Below are the code and all the weights of a small trained network. Each question names an input and a class and asks about switching units off, where a switched-off unit gives its printed mean instead of its output.

import numpy as np


def w(rows, s, z=0):
    codes = np.array(rows[::2]) - 128.0
    scale = np.full(codes.shape[1], s)
    scale[-1] = z or s
    return codes * scale


def norm(h):
    return h / np.sqrt((h * h).mean(-1, keepdims=True) + 1e-5)


def f(y):
    return np.maximum(y, 0)


def log_softmax(a):
    a = a - a.max(-1, keepdims=True)
    return a - np.log(np.exp(a).sum(-1, keepdims=True))


def net(x, mask):
    res = np.array(x, float).reshape(1, 4) / 4 @ E
    u = 0
    for l in range(2):
        y = f(norm(res) @ A[l][:, :-1].T + A[l][:, -1])
        res = res + np.where(mask[u : u + 15], y, B[l][:, -1]) @ B[l][:, :-1]
        u += 15
    return log_softmax(norm(res)[-1] @ U[:, :-1].T + U[:, -1])


A, B = {}, {}
E = w([
[130,127,134],'x0',
[17,158,182],'x1',
[120,254,46],'x2',
[138,128,151],'x3',
],0.0073)
A[0] = w([
[129,237,112,162],'0.n1',
[141,174,131,180],'0.n2',
[76,98,102,66],'0.n3',
[122,67,110,116],'0.n4',
[244,31,57,87],'0.n5',
[188,140,97,94],'0.n6',
[192,109,155,1],'0.n7',
[237,168,81,124],'0.n8',
[166,141,102,14],'0.n9',
[90,82,110,85],'0.n10',
[125,72,69,28],'0.n11',
[146,118,62,96],'0.n12',
[186,162,104,90],'0.n13',
[59,81,145,51],'0.n14',
[183,162,103,46],'0.n15',
],0.012,0.0021)
B[0] = w([
[132,182,116,224],'0.n1',
[134,142,112,169],'0.n2',
[143,117,158,143],'0.n3',
[93,157,131,170],'0.n4',
[106,250,120,253],'0.n5',
[121,81,128,178],'0.n6',
[141,169,115,162],'0.n7',
[119,42,124,224],'0.n8',
[153,99,113,152],'0.n9',
[110,113,149,152],'0.n10',
[117,149,151,149],'0.n11',
[166,105,136,169],'0.n12',
[131,80,117,177],'0.n13',
[114,80,161,175],'0.n14',
[139,87,106,170],'0.n15',
],0.024,0.0077)
A[1] = w([
[79,145,121,153],'1.n1',
[75,118,137,177],'1.n2',
[150,76,154,182],'1.n3',
[147,139,98,131],'1.n4',
[109,166,128,145],'1.n5',
[93,138,114,31],'1.n6',
[109,166,83,223],'1.n7',
[142,63,87,1],'1.n8',
[94,102,109,183],'1.n9',
[99,99,149,5],'1.n10',
[156,98,129,134],'1.n11',
[134,255,142,232],'1.n12',
[126,150,155,49],'1.n13',
[139,138,143,51],'1.n14',
[152,105,131,150],'1.n15',
],0.023,0.0016)
B[1] = w([
[179,123,114,161],'1.n1',
[87,139,120,154],'1.n2',
[77,131,192,159],'1.n3',
[90,94,107,154],'1.n4',
[178,143,134,169],'1.n5',
[152,143,84,142],'1.n6',
[109,125,202,185],'1.n7',
[248,58,63,166],'1.n8',
[154,149,124,149],'1.n9',
[83,75,173,149],'1.n10',
[150,141,94,145],'1.n11',
[233,249,218,250],'1.n12',
[177,86,98,147],'1.n13',
[133,151,105,131],'1.n14',
[143,139,102,141],'1.n15',
],0.021,0.018)
U = w([
[232,249,229,204],'0',
[57,198,69,46],'1',
[10,67,242,226],'2',
[82,76,104,3],'3',
[73,110,93,1],'4',
[240,38,35,197],'5',
[91,117,105,11],'6',
],0.014,0.0084)

Each question gives the input, the list of numbers given to net, and the class t.
The units are the neurons (one row each of A and B). Each row of codes is followed by its name. A weight is (code - 128) times the scale printed after its matrix; where a second scale follows, it is the last column's (A, B and U).
mask holds one flag per neuron, layer by layer. A switched-off neuron (its flag False) gives its mean, the last column of its row in B, instead of its output. The means were averaged over made-up inputs and are rounded, as every weight is.
A unit's drop is (log p(t) with every unit on - log p(t) with that unit switched off) / (log p(t) with every unit on - log p(t) with every unit switched off).
The circuit of an input: a set's keep is (log p(t) with only the set's units on - log p(t) with every unit switched off) / (log p(t) with every unit on - log p(t) with every unit switched off). Starting from the 12 units with the biggest drops (on a tie, the unit counted first), units are removed one at a time, each time the one whose removal leaves the highest keep (on an exact tie, the one counted first), for as long as the keep stays at least 0.8.
units of the circuit, in order: the units of the circuit, biggest drop first
top k neurons: the k neurons with the biggest drops, biggest first
top k neurons in layer l: the k neurons of layer l with the biggest drops, biggest first
drop of u: that unit's drop, to one decimal
input [6,1,-8,-1], class 2: top neuron in layer 1 => [1.n12]
input [-2,3,-2,-7], class 2: top 2 neurons => [0.n5, 1.n12]
input [-7,6,-1,0], class 2: units of the circuit, in order => [0.n5, 1.n12]
input [3,-7,1,7], class 5: top 4 neurons => [0.n8, 0.n6, 0.n13, 0.n1]
input [6,6,0,-6], class 2: units of the circuit, in order => [0.n5, 1.n12]
input [7,-5,1,-3], class 5: top 3 neurons => [0.n8, 0.n6, 0.n13]
input [-6,-2,1,-2], class 5: units of the circuit, in order => [0.n8, 1.n12]
input [6,8,-1,6], class 2: top 2 neurons => [0.n5, 1.n12]
input [-3,0,5,7], class 5: units of the circuit, in order => [0.n5, 1.n12]
input [1,8,0,3], class 2: top 3 neurons => [0.n5, 0.n14, 1.n12]
input [-7,5,-2,6], class 2: top 2 neurons => [0.n5, 1.n12]
input [-1,1,-5,-5], class 2: top 3 neurons => [0.n5, 0.n14, 0.n1]
input [8,2,-4,8], class 2: top 2 neurons => [0.n5, 1.n12]
input [-5,-7,2,-8], class 5: top 2 neurons => [0.n8, 1.n12]
input [5,-8,6,5], class 5: drop of 0.n8 => 0.2
input [6,5,-3,6], class 2: drop of 1.n12 => 0.2
input [-2,3,-2,-1], class 2: drop of 0.n5 => 0.9
input [0,8,-2,6], class 2: drop of 0.n5 => 1.0
